Below are the code and all the weights of a small trained network. Each question names an input and a class and asks about switching units off, where a switched-off unit gives its printed mean instead of its output.

import numpy as np


def w(rows, s, z=0):
    codes = np.array(rows[::2]) - 128.0
    scale = np.full(codes.shape[1], s)
    scale[-1] = z or s
    return codes * scale


def f(y):
    return np.maximum(y, 0)


def log_softmax(a):
    a = a - a.max(-1, keepdims=True)
    return a - np.log(np.exp(a).sum(-1, keepdims=True))


def net(x, mask):
    res = np.array(x, float).reshape(1, 5) / 4 @ E
    y = f(res @ A[0][:, :-1].T + A[0][:, -1])
    res = res + np.where(mask, y, B[0][:, -1]) @ B[0][:, :-1]
    return log_softmax(res[-1] @ U[:, :-1].T + U[:, -1])


A, B = {}, {}
E = w([
[215,125,49],'x0',
[128,129,129],'x1',
[128,128,127],'x2',
[158,98,247],'x3',
[106,41,92],'x4',
],0.015)
A[0] = w([
[47,17,117,64],'neuron 1',
[6,70,150,90],'neuron 2',
[182,46,93,126],'neuron 3',
[219,64,85,1],'neuron 4',
[182,165,72,152],'neuron 5',
[51,104,49,130],'neuron 6',
[145,5,187,97],'neuron 7',
],0.015,0.004)
B[0] = w([
[8,120,175,236],'neuron 1',
[183,243,135,249],'neuron 2',
[29,210,186,219],'neuron 3',
[169,183,139,225],'neuron 4',
[93,126,166,243],'neuron 5',
[220,68,45,247],'neuron 6',
[219,79,79,247],'neuron 7',
],0.014,0.012)
U = w([
[70,145,142,249],'0',
[109,214,128,21],'1',
[253,10,48,89],'2',
],0.013)

Each question gives the input, the list of numbers given to net, and the class t.
The units are the neurons (one row each of A and B). Each row of codes is followed by its name. A weight is (code - 128) times the scale printed after its matrix; where a second scale follows, it is the last column's (A, B and U).
mask holds one flag per neuron, in row order. A switched-off neuron (its flag False) gives its mean, the last column of its row in B, instead of its output. The means were averaged over made-up inputs and are rounded, as every weight is.
A unit's drop is (log p(t) with every unit on - log p(t) with that unit switched off) / (log p(t) with every unit on - log p(t) with every unit switched off).
The circuit of an input: a set's keep is (log p(t) with only the set's units on - log p(t) with every unit switched off) / (log p(t) with every unit on - log p(t) with every unit switched off). Starting from all 7 units, units are removed one at a time, each time the one whose removal leaves the highest keep (on an exact tie, the one counted first), for as long as the keep stays at least 0.8.
units of the circuit, in order: the units of the circuit, biggest drop first
most important unit: the unit with the biggest drop
k most important neurons: the k neurons with the biggest drops, biggest first
drop when u is switched off: that unit's drop, to one decimal
input [-7,-5,-8,8,5], class 2: units of the circuit, in order => (neuron 7)
input [5,-2,-2,4,-6], class 0: units of the circuit, in order => (neuron 7; neuron 2)
input [4,-1,4,-6,-2], class 2: 2 most important neurons => (neuron 6; neuron 1)
input [5,-2,-4,-7,7], class 0: 3 most important neurons => (neuron 3; neuron 1; neuron 7)
input [8,-5,-2,4,-8], class 0: 3 most important neurons => (neuron 2; neuron 6; neuron 5)
input [-7,-8,7,4,-1], class 1: 2 most important neurons => (neuron 2; neuron 6)
input [-1,-4,8,-4,-7], class 0: 2 most important neurons => (neuron 2; neuron 4)
input [4,-5,2,3,3], class 1: 2 most important neurons => (neuron 3; neuron 6)
input [-5,8,7,5,2], class 1: 3 most important neurons => (neuron 6; neuron 2; neuron 1)
input [-3,2,-7,-4,-8], class 0: 2 most important neurons => (neuron 2; neuron 4)
input [-4,-7,-8,-4,-6], class 0: 3 most important neurons => (neuron 2; neuron 4; neuron 7)
input [8,4,7,-2,-8], class 0: units of the circuit, in order => (neuron 2; neuron 5)
input [8,6,-3,6,-8], class 0: units of the circuit, in order => (neuron 2; neuron 7)
input [-2,8,-8,-7,-7], class 0: 2 most important neurons => (neuron 7; neuron 2)
input [-7,4,6,4,3], class 1: units of the circuit, in order => (neuron 2)
input [7,-8,5,3,-7], class 0: 3 most important neurons => (neuron 2; neuron 6; neuron 7)
input [-7,5,-7,8,-3], class 2: 3 most important neurons => (neuron 7; neuron 3; neuron 1)
input [5,3,-7,8,-7], class 2: 3 most important neurons => (neuron 3; neuron 1; neuron 2)
input [6,3,-8,-6,0], class 1: 4 most important neurons => (neuron 3; neuron 7; neuron 5; neuron 4)
input [2,8,-4,-7,-3], class 2: most important unit => neuron 6
input [-6,4,-6,-5,3], class 1: drop when neuron 4 is switched off => -0.1
input [2,-4,2,6,0], class 2: drop when neuron 7 is switched off => 0.1
input [-7,-1,5,-5,1], class 1: drop when neuron 7 is switched off => 0.2
input [7,-8,8,1,4], class 1: drop when neuron 3 is switched off => 0.6
